Here is a tiny trained network, its code and every weight. The questions are about switching its units off for an input and a target symbol, where a switched-off unit gives its printed mean instead of its output.

import numpy as np


def w(rows, s, z=0):
    codes = np.array(rows[::2]) - 128.0
    scale = np.full(codes.shape[1], s)
    scale[-1] = z or s
    return codes * scale


def norm(h):
    return h / np.sqrt((h * h).mean(-1, keepdims=True) + 1e-5)


def f(y):
    return np.maximum(y, 0)


def softmax(a):
    e = np.exp(a - a.max(-1, keepdims=True))
    return e / e.sum(-1, keepdims=True)


def log_softmax(a):
    a = a - a.max(-1, keepdims=True)
    return a - np.log(np.exp(a).sum(-1, keepdims=True))


def net(x, mask):
    ids = ['ΠΩεητψ'.index(c) for c in x.split()]
    T = len(ids)
    res = E[ids] + P[:T]
    r = norm(res)
    for j in range(3):
        rows = slice(3 * j, 3 * j + 3)
        q, k, v = (r @ M[0][rows].T for M in (Q, K, V))
        z = softmax(np.where(np.tri(T) > 0, q @ k.T / 3**0.5, -1e9)) @ v
        o = O[0][rows]
        res = res + np.where(mask[j], z, o[:, -1]) @ o[:, :-1]
    y = f(norm(res) @ A[0][:, :-1].T + A[0][:, -1])
    res = res + np.where(mask[3:15], y, B[0][:, -1]) @ B[0][:, :-1]
    return log_softmax(norm(res)[-1] @ U[:, :-1].T + U[:, -1])


Q, K, V, O, A, B = {}, {}, {}, {}, {}, {}
E = w([
[131,93,179,87,163,182,48,135,87,77,115,150],'Π',
[109,56,162,184,81,116,30,63,96,162,117,129],'Ω',
[134,71,163,132,174,181,152,151,159,139,164,252],'ε',
[142,182,119,32,66,117,111,205,154,184,96,101],'η',
[120,131,170,194,121,100,178,143,83,70,159,179],'τ',
[144,177,164,167,139,178,114,138,101,126,61,204],'ψ',
],0.019)
P = w([
[141,31,78,134,97,226,195,132,32,158,133,88],'0',
[10,186,174,149,174,183,165,177,170,187,184,159],'1',
[211,99,110,148,82,210,49,139,61,135,165,97],'2',
[35,77,164,141,80,149,149,168,173,115,140,173],'3',
[216,103,95,188,157,108,69,136,133,149,171,87],'4',
[78,123,213,118,100,121,164,108,146,117,98,124],'5',
[140,85,40,132,85,102,43,166,104,115,160,154],'6',
[159,178,252,151,145,118,116,102,163,159,164,60],'7',
[50,102,28,103,50,86,56,152,119,88,131,174],'8',
[236,211,181,144,161,54,110,40,160,121,175,27],'9',
[68,132,132,64,113,22,133,43,169,96,77,148],'10',
[232,146,147,193,59,55,73,127,125,120,75,124],'11',
],0.013)
Q[0] = w([
[176,108,74,156,144,139,116,168,104,151,136,106],'H1',
[216,118,166,102,82,41,68,145,174,75,128,205],'H1',
[250,143,211,170,167,101,115,102,132,139,139,114],'H1',
[171,108,12,95,113,163,130,149,96,87,123,136],'H2',
[214,156,124,150,153,194,172,117,131,151,192,48],'H2',
[15,122,71,108,162,177,170,158,178,125,127,110],'H2',
[231,100,70,149,96,110,98,154,118,97,123,153],'H3',
[43,101,142,63,36,101,156,136,124,51,52,210],'H3',
[199,101,194,152,105,107,164,90,143,112,130,83],'H3',
],0.011)
K[0] = w([
[60,99,166,114,132,165,188,133,109,161,56,156],'H1',
[157,165,154,67,145,7,123,73,156,106,110,143],'H1',
[81,110,69,98,142,37,89,122,140,87,88,211],'H1',
[98,136,212,119,99,169,168,138,141,160,150,102],'H2',
[35,113,72,135,107,171,116,186,82,129,121,150],'H2',
[174,134,145,176,141,190,120,173,81,181,157,85],'H2',
[50,102,199,73,111,83,156,73,150,121,41,163],'H3',
[211,170,156,141,204,100,141,43,156,169,158,72],'H3',
[104,123,40,111,107,119,98,99,122,123,110,178],'H3',
],0.012)
V[0] = w([
[135,105,135,233,111,120,134,65,149,99,104,183],'H1',
[178,93,146,66,156,161,79,118,87,214,93,95],'H1',
[147,203,116,135,109,90,180,129,81,221,73,205],'H1',
[117,85,144,43,216,182,106,136,98,68,130,145],'H2',
[101,111,111,137,160,252,114,66,229,195,155,254],'H2',
[168,150,146,179,135,195,114,95,120,88,26,190],'H2',
[157,117,104,105,116,208,237,160,64,71,164,84],'H3',
[183,234,202,156,161,189,83,101,88,96,3,133],'H3',
[191,157,64,156,62,172,197,126,155,214,69,163],'H3',
],0.0076)
O[0] = w([
[56,162,162,96,77,148,165,184,64,94,186,59,162],'H1',
[159,107,119,98,195,55,90,133,100,197,126,101,224],'H1',
[52,83,90,203,174,146,134,145,224,78,100,24,109],'H1',
[221,134,85,135,109,123,187,87,118,216,149,179,81],'H2',
[57,129,112,98,190,60,255,130,107,174,138,125,155],'H2',
[140,137,131,181,163,145,180,145,114,120,191,68,150],'H2',
[207,57,74,164,48,171,213,170,107,150,57,132,3],'H3',
[193,182,121,190,167,161,166,131,152,152,190,67,133],'H3',
[130,46,90,116,205,128,133,141,170,62,134,91,82],'H3',
],0.0087,0.0054)
A[0] = w([
[191,126,134,145,47,137,140,120,117,8,136,132,96],'N1',
[124,105,96,75,154,91,117,113,97,88,200,133,197],'N2',
[125,195,157,100,182,192,91,146,141,87,155,180,187],'N3',
[98,105,175,133,142,117,123,88,99,99,187,167,248],'N4',
[151,166,89,90,102,74,88,121,233,143,93,92,20],'N5',
[156,177,60,106,148,79,137,187,217,149,86,93,1],'N6',
[131,170,131,147,169,95,143,93,136,78,122,189,186],'N7',
[148,100,122,101,174,236,69,148,122,65,107,121,101],'N8',
[100,184,119,73,139,70,201,129,101,98,144,146,150],'N9',
[171,149,124,162,178,122,121,136,202,83,112,130,131],'N10',
[168,96,155,134,100,207,120,138,128,95,142,98,116],'N11',
[114,188,149,196,166,164,117,138,63,124,158,165,39],'N12',
],0.011,0.0026)
B[0] = w([
[78,157,142,183,37,115,123,99,150,158,144,152,161],'N1',
[88,156,125,240,98,83,132,122,105,192,71,121,191],'N2',
[62,82,104,211,104,128,151,190,51,202,50,119,195],'N3',
[71,186,150,199,176,121,68,134,113,125,130,124,245],'N4',
[96,156,110,188,170,131,2,132,170,111,162,164,184],'N5',
[101,136,160,139,97,108,91,91,149,114,182,139,162],'N6',
[135,82,109,172,182,104,130,147,79,172,77,90,160],'N7',
[128,144,110,115,173,149,165,136,106,168,55,149,169],'N8',
[120,41,198,198,125,90,138,208,86,215,95,98,184],'N9',
[181,112,43,164,209,89,107,136,147,143,51,122,161],'N10',
[58,135,154,148,114,140,194,135,175,116,113,105,158],'N11',
[146,159,121,147,129,140,75,125,136,154,158,121,188],'N12',
],0.0094,0.011)
U = w([
[196,88,124,161,150,115,99,122,162,126,69,201,117],'Π',
[108,186,125,178,19,176,191,117,140,132,83,180,54],'Ω',
[254,199,138,145,114,127,158,97,66,210,166,204,2],'ε',
[166,71,104,185,93,131,219,234,45,253,20,106,129],'η',
[146,177,94,163,175,172,188,115,126,157,192,53,33],'τ',
[104,175,168,201,109,91,49,133,91,206,196,148,239],'ψ',
],0.0041,0.0016)

Each question gives the input, a string of symbols that net reads in full, and the target symbol t.
The units are the heads (3 rows each of Q, K, V and O) and the neurons (one row each of A and B). Each row of codes is followed by its name. A weight is (code - 128) times the scale printed after its matrix; where a second scale follows, it is the last column's (O, A, B and U).
mask holds one flag per unit, heads first, then neurons. A switched-off unit (its flag False) gives its mean, the last column of its rows in O or B, instead of its output. The means were averaged over made-up inputs and are rounded, as every weight is.
A unit's drop is (log p(t) with every unit on - log p(t) with that unit switched off) / (log p(t) with every unit on - log p(t) with every unit switched off).
The circuit of an input: a set's keep is (log p(t) with only the set's units on - log p(t) with every unit switched off) / (log p(t) with every unit on - log p(t) with every unit switched off). Starting from the 12 units with the biggest drops (on a tie, the unit counted first), units are removed one at a time, each time the one whose removal leaves the highest keep (on an exact tie, the one counted first), for as long as the keep stays at least 0.8.
units of the circuit, in order: the units of the circuit, biggest drop first
most important unit: the unit with the biggest drop
heads that matter: for each layer, one digit per head in row order, 1 if its drop is at least 0.15 and else 0, layers parted by /
input τ η ψ Ω Ω ε η Ω Π Π η, target ε: heads that matter : 111
input Ω ψ Π, target τ: heads that matter : 111
input ψ Ω Ω Π Ω η η η τ η ε ψ, target η: most important unit : H2
input τ η Ω η Ω τ η ε ε Π, target η: units of the circuit, in order : (N9 H2)
input ψ Ω Π ε Ω, target η: units of the circuit, in order : (H2 H3)
input Ω τ τ η η Ω Ω τ Ω ψ ψ, target τ: units of the circuit, in order : (H3 H2)
input η η Π ψ Ω, target τ: heads that matter : 101
input Ω Ω η η Ω η Ω Π ψ, target ε: units of the circuit, in order : (H2 H3 H1)
input Ω η ε η Π τ η Ω η η Π, target Π: units of the circuit, in order : (H1 H2)
input Ω τ Π, target η: heads that matter : 000
input Ω ψ ε η τ ψ, target Ω: heads that matter : 111
input ε Ω Π Ω Π ε η Ω Ω ε Ω, target η: heads that matter : 010
input Ω Ω Ω Π ψ, target ε: units of the circuit, in order : (H2 H1)
input Ω τ τ τ, target Ω: most important unit : H3
input Ω η ψ Ω Ω τ τ τ ψ η, target τ: units of the circuit, in order : (H2 H3)
input Ω η Π Π, target ε: heads that matter : 111
input η Ω η Ω Ω ψ ε η, target η: units of the circuit, in order : (H2 N9)
input Ω Ω Ω Ω Ω ψ η Ω Ω ε τ, target η: units of the circuit, in order : (N9 H2)
input Ω Ω η τ Ω ψ Ω η ε η, target η: heads that matter : 011
input Ω Ω η η τ, target Π: most important unit : H1
input η ψ τ Ω Ω τ Ω τ ε Ω ψ Ω, target τ: units of the circuit, in order : (H1 H3 H2)
